Below are the code and all the weights of a small trained network. Each question names an input and a class and asks about switching units off, where a switched-off unit gives its printed mean instead of its output.

import numpy as np


def w(rows, s, z=0):
    codes = np.array(rows[::2]) - 128.0
    scale = np.full(codes.shape[1], s)
    scale[-1] = z or s
    return codes * scale


def norm(h):
    return h / np.sqrt((h * h).mean(-1, keepdims=True) + 1e-5)


def f(y):
    return y / 2 * (1 + np.tanh(0.7978845608 * (y + 0.044715 * y**3)))


def log_softmax(a):
    a = a - a.max(-1, keepdims=True)
    return a - np.log(np.exp(a).sum(-1, keepdims=True))


def net(x, mask):
    res = np.array(x, float).reshape(1, 4) / 4 @ E
    u = 0
    for l in range(3):
        y = f(norm(res) @ A[l][:, :-1].T + A[l][:, -1])
        res = res + np.where(mask[u : u + 12], y, B[l][:, -1]) @ B[l][:, :-1]
        u += 12
    return log_softmax(norm(res)[-1] @ U[:, :-1].T + U[:, -1])


A, B = {}, {}
E = w([
[138,54,151,145,170,253,182],'x0',
[114,158,53,140,201,195,61],'x1',
[167,188,166,183,170,133,155],'x2',
[191,154,137,70,121,165,112],'x3',
],0.011)
A[0] = w([
[71,67,108,24,83,133,136,58],'0.n0',
[185,218,239,222,138,116,187,36],'0.n1',
[67,20,129,34,86,98,101,61],'0.n2',
[156,22,211,146,122,175,164,51],'0.n3',
[169,181,137,188,150,124,161,67],'0.n4',
[165,90,199,127,106,77,225,52],'0.n5',
[139,151,185,93,117,26,100,101],'0.n6',
[248,164,166,2,85,161,130,3],'0.n7',
[65,112,99,213,129,105,130,97],'0.n8',
[39,58,154,252,90,69,175,51],'0.n9',
[124,157,130,147,84,81,89,70],'0.n10',
[205,112,185,54,89,99,153,45],'0.n11',
],0.011,0.0038)
B[0] = w([
[218,113,118,195,136,98,111,206],'0.n0',
[224,81,95,197,130,88,105,254],'0.n1',
[205,94,143,204,115,99,127,231],'0.n2',
[102,155,69,119,111,140,224,247],'0.n3',
[154,70,93,147,130,104,102,174],'0.n4',
[90,129,175,130,37,178,71,239],'0.n5',
[118,163,104,121,104,141,208,222],'0.n6',
[145,101,156,5,242,106,138,216],'0.n7',
[161,152,186,80,185,145,135,190],'0.n8',
[111,120,207,61,181,95,135,248],'0.n9',
[133,126,118,124,127,147,190,170],'0.n10',
[72,152,175,126,84,138,78,206],'0.n11',
],0.022,0.0068)
A[1] = w([
[120,181,103,105,109,60,110,71],'1.n0',
[122,188,66,132,92,154,238,88],'1.n1',
[98,185,117,127,118,9,120,79],'1.n2',
[147,152,150,118,124,125,163,77],'1.n3',
[31,115,170,205,192,62,142,12],'1.n4',
[105,170,108,164,156,165,41,125],'1.n5',
[79,140,87,112,179,147,85,144],'1.n6',
[86,97,150,57,193,88,108,14],'1.n7',
[116,114,128,136,131,131,140,4],'1.n8',
[69,67,116,157,128,176,163,97],'1.n9',
[100,153,60,105,121,92,191,59],'1.n10',
[62,2,37,109,133,33,110,115],'1.n11',
],0.017,0.0036)
B[1] = w([
[111,53,69,99,136,136,146,154],'1.n0',
[88,157,118,168,154,161,199,254],'1.n1',
[154,4,78,53,97,165,158,177],'1.n2',
[74,166,81,164,190,120,80,187],'1.n3',
[195,60,122,32,108,181,120,155],'1.n4',
[146,141,145,83,17,114,117,187],'1.n5',
[113,132,167,133,86,140,103,192],'1.n6',
[152,164,196,106,137,122,165,235],'1.n7',
[140,96,130,111,126,153,123,108],'1.n8',
[125,100,60,73,118,80,157,173],'1.n9',
[74,168,102,156,136,144,163,187],'1.n10',
[144,214,176,199,130,107,160,158],'1.n11',
],0.022,0.0061)
A[2] = w([
[137,193,176,135,201,100,136,76],'2.n0',
[150,113,149,119,75,158,118,91],'2.n1',
[166,127,86,74,180,204,107,160],'2.n2',
[214,75,77,184,132,118,94,3],'2.n3',
[114,105,152,42,208,127,99,32],'2.n4',
[140,181,175,146,80,107,185,162],'2.n5',
[102,61,159,93,202,171,91,159],'2.n6',
[41,96,58,130,130,172,125,138],'2.n7',
[10,98,160,115,8,132,40,63],'2.n8',
[96,169,121,125,40,151,70,136],'2.n9',
[208,75,61,209,141,104,62,116],'2.n10',
[157,194,51,65,151,110,72,152],'2.n11',
],0.015,0.0036)
B[2] = w([
[119,233,175,149,117,128,145,194],'2.n0',
[93,111,101,102,153,102,98,183],'2.n1',
[120,66,163,90,80,104,179,175],'2.n2',
[153,98,124,224,143,93,95,229],'2.n3',
[111,150,222,113,177,119,141,203],'2.n4',
[117,162,56,119,194,157,47,241],'2.n5',
[175,164,88,31,108,91,131,174],'2.n6',
[92,133,50,144,170,136,127,184],'2.n7',
[24,145,105,129,131,157,2,222],'2.n8',
[84,108,165,109,147,110,78,185],'2.n9',
[192,149,92,216,135,53,85,254],'2.n10',
[137,40,151,88,133,176,124,142],'2.n11',
],0.023,0.0082)
U = w([
[236,55,102,218,119,61,116,170],'0',
[159,139,221,17,168,113,186,165],'1',
[73,78,13,119,128,172,247,158],'2',
[54,102,127,96,84,154,8,155],'3',
[116,211,150,192,161,134,127,194],'4',
[150,147,167,175,5,221,154,2],'5',
[131,120,164,177,15,219,160,29],'6',
],0.013,0.0066)

Each question gives the input, the list of numbers given to net, and the class t.
The units are the neurons (one row each of A and B). Each row of codes is followed by its name. A weight is (code - 128) times the scale printed after its matrix; where a second scale follows, it is the last column's (A, B and U).
mask holds one flag per neuron, layer by layer. A switched-off neuron (its flag False) gives its mean, the last column of its row in B, instead of its output. The means were averaged over made-up inputs and are rounded, as every weight is.
A unit's drop is (log p(t) with every unit on - log p(t) with that unit switched off) / (log p(t) with every unit on - log p(t) with every unit switched off).
The circuit of an input: a set's keep is (log p(t) with only the set's units on - log p(t) with every unit switched off) / (log p(t) with every unit on - log p(t) with every unit switched off). Starting from the 12 units with the biggest drops (on a tie, the unit counted first), units are removed one at a time, each time the one whose removal leaves the highest keep (on an exact tie, the one counted first), for as long as the keep stays at least 0.8.
units of the circuit, in order: the units of the circuit, biggest drop first
top k neurons: the k neurons with the biggest drops, biggest first
k most important neurons of layer l: the k neurons of layer l with the biggest drops, biggest first
drop when u is switched off: that unit's drop, to one decimal
input [6,-4,-3,-5], class 2: units of the circuit, in order	[0.n3]
input [-6,7,0,2], class 3: units of the circuit, in order	[0.n3, 0.n2]
input [-5,7,-8,7], class 0: top 2 neurons	[0.n9, 0.n0]
input [2,-7,3,4], class 3: top 2 neurons	[0.n5, 0.n11]
input [-3,4,5,-5], class 0: top 2 neurons	[0.n7, 0.n1]
input [7,-6,-3,6], class 2: top 3 neurons	[0.n3, 0.n9, 0.n8]
input [-8,5,3,8], class 1: top 3 neurons	[0.n7, 0.n3, 1.n7]
input [1,7,7,8], class 1: top 4 neurons	[0.n7, 0.n2, 0.n0, 0.n5]
input [-1,6,6,-1], class 0: top 3 neurons	[0.n5, 0.n4, 0.n11]
input [0,-8,-6,4], class 3: 2 most important neurons of layer 0	[0.n11, 0.n5]
input [2,4,-4,-2], class 0: top 2 neurons	[0.n5, 0.n11]
input [-8,8,-8,2], class 0: 4 most important neurons of layer 0	[0.n3, 0.n5, 0.n11, 0.n6]
input [-5,-7,-1,6], class 3: top 4 neurons	[0.n5, 0.n11, 0.n9, 0.n3]
input [2,-5,-1,-2], class 3: units of the circuit, in order	[0.n5]
input [-1,8,0,-7], class 3: top 4 neurons	[0.n7, 1.n5, 0.n9, 1.n6]
input [-3,1,4,-3], class 0: 2 most important neurons of layer 0	[0.n1, 0.n3]
input [1,7,-8,7], class 0: 2 most important neurons of layer 0	[0.n0, 0.n9]
input [-4,-4,2,-4], class 1: top 3 neurons	[0.n9, 0.n3, 1.n2]
input [-1,6,-4,0], class 3: top 2 neurons	[0.n1, 0.n7]
input [-5,-2,7,2], class 0: units of the circuit, in order	[0.n1]
input [7,0,-5,-2], class 2: top 2 neurons	[0.n3, 0.n1]
input [-6,5,-2,7], class 1: drop when 0.n3 is switched off	0.3
input [8,0,3,-5], class 2: drop when 0.n3 is switched off	1.1
input [8,6,-3,5], class 2: drop when 0.n9 is switched off	0.1
input [0,6,-2,1], class 3: drop when 2.n10 is switched off	0.0
